Here is a tiny trained network, its code and every weight. The questions are about switching its units off for an input and a class, where a switched-off unit gives its printed mean instead of its output.

import numpy as np


def w(rows, s, z=0):
    codes = np.array(rows[::2]) - 128.0
    scale = np.full(codes.shape[1], s)
    scale[-1] = z or s
    return codes * scale


def f(y):
    return np.maximum(y, 0)


def log_softmax(a):
    a = a - a.max(-1, keepdims=True)
    return a - np.log(np.exp(a).sum(-1, keepdims=True))


def net(x, mask):
    res = np.array(x, float).reshape(1, 5) / 4 @ E
    y = f(res @ A[0][:, :-1].T + A[0][:, -1])
    res = res + np.where(mask, y, B[0][:, -1]) @ B[0][:, :-1]
    return log_softmax(res[-1] @ U[:, :-1].T + U[:, -1])


A, B = {}, {}
E = w([
[22,116,92,129,122,131],'x0',
[128,129,129,128,127,129],'x1',
[128,127,128,127,128,128],'x2',
[137,153,107,251,117,129],'x3',
[136,84,124,124,33,64],'x4',
],0.012)
A[0] = w([
[231,153,142,218,151,131,154],'N1',
[194,93,127,165,27,80,131],'N2',
[102,152,129,110,198,142,252],'N3',
[28,91,116,45,143,127,135],'N4',
[233,113,185,12,147,126,219],'N5',
[148,173,127,142,173,158,209],'N6',
[104,86,136,92,71,107,103],'N7',
[114,70,113,98,10,76,159],'N8',
[38,131,88,212,118,128,30],'N9',
],0.014,0.0039)
B[0] = w([
[207,208,167,105,146,118,226],'N1',
[131,57,233,95,64,77,206],'N2',
[63,142,152,82,140,196,205],'N3',
[161,112,117,6,133,180,219],'N4',
[41,112,75,239,126,121,248],'N5',
[139,189,108,144,168,150,191],'N6',
[186,152,82,144,152,113,167],'N7',
[215,141,53,137,145,42,205],'N8',
[65,109,96,223,133,114,192],'N9',
],0.021,0.016)
U = w([
[6,148,128,221,158,210,203],'0',
[245,222,100,73,196,121,143],'1',
[96,29,77,223,93,75,78],'2',
[172,98,253,71,65,115,4],'3',
[100,79,165,11,128,231,213],'4',
],0.0052,0.0012)

Each question gives the input, the list of numbers given to net, and the class t.
The units are the neurons (one row each of A and B). Each row of codes is followed by its name. A weight is (code - 128) times the scale printed after its matrix; where a second scale follows, it is the last column's (A, B and U).
mask holds one flag per neuron, in row order. A switched-off neuron (its flag False) gives its mean, the last column of its row in B, instead of its output. The means were averaged over made-up inputs and are rounded, as every weight is.
A unit's drop is (log p(t) with every unit on - log p(t) with that unit switched off) / (log p(t) with every unit on - log p(t) with every unit switched off).
The circuit of an input: a set's keep is (log p(t) with only the set's units on - log p(t) with every unit switched off) / (log p(t) with every unit on - log p(t) with every unit switched off). Starting from all 9 units, units are removed one at a time, each time the one whose removal leaves the highest keep (on an exact tie, the one counted first), for as long as the keep stays at least 0.8.
units of the circuit, in order: the units of the circuit, biggest drop first
unit that matters most: the unit with the biggest drop
k most important neurons: the k neurons with the biggest drops, biggest first
drop when u is switched off: that unit's drop, to one decimal
input [6,-8,7,0,-2], class 4: 2 most important neurons	N5; N4
input [-5,0,1,-2,5], class 2: unit that matters most	N5
input [6,3,7,-8,2], class 1: 2 most important neurons	N8; N7
input [-1,-2,-8,3,5], class 3: 2 most important neurons	N2; N5
input [1,1,-5,-3,0], class 4: 2 most important neurons	N1; N9
input [1,3,-1,-6,-8], class 4: 3 most important neurons	N4; N9; N3
input [1,-8,-1,0,-4], class 4: units of the circuit, in order	N5; N8
input [4,6,0,-8,8], class 1: 2 most important neurons	N8; N4
input [-1,-1,-5,0,-6], class 0: 2 most important neurons	N8; N4
input [-2,5,2,4,6], class 3: 2 most important neurons	N2; N5
input [-1,-1,2,-1,-5], class 0: 2 most important neurons	N4; N8
input [-4,6,0,0,-5], class 0: 3 most important neurons	N8; N4; N5
input [-2,4,-4,2,1], class 3: 2 most important neurons	N8; N5
input [1,4,5,-4,-5], class 4: 3 most important neurons	N4; N9; N3
input [0,0,0,7,-1], class 1: 2 most important neurons	N5; N1
input [-8,7,-3,5,3], class 3: units of the circuit, in order	N2
input [-1,-2,-8,-8,8], class 2: 2 most important neurons	N5; N1
input [-6,2,-7,6,5], class 3: drop when N2 is switched off	2.1
input [-2,-6,-3,-6,0], class 0: drop when N5 is switched off	1.0
input [-5,7,-7,6,7], class 3: drop when N2 is switched off	3.1
input [3,-8,-3,-5,-7], class 4: drop when N4 is switched off	0.4
input [5,2,-1,-6,0], class 4: units of the circuit, in order	N4
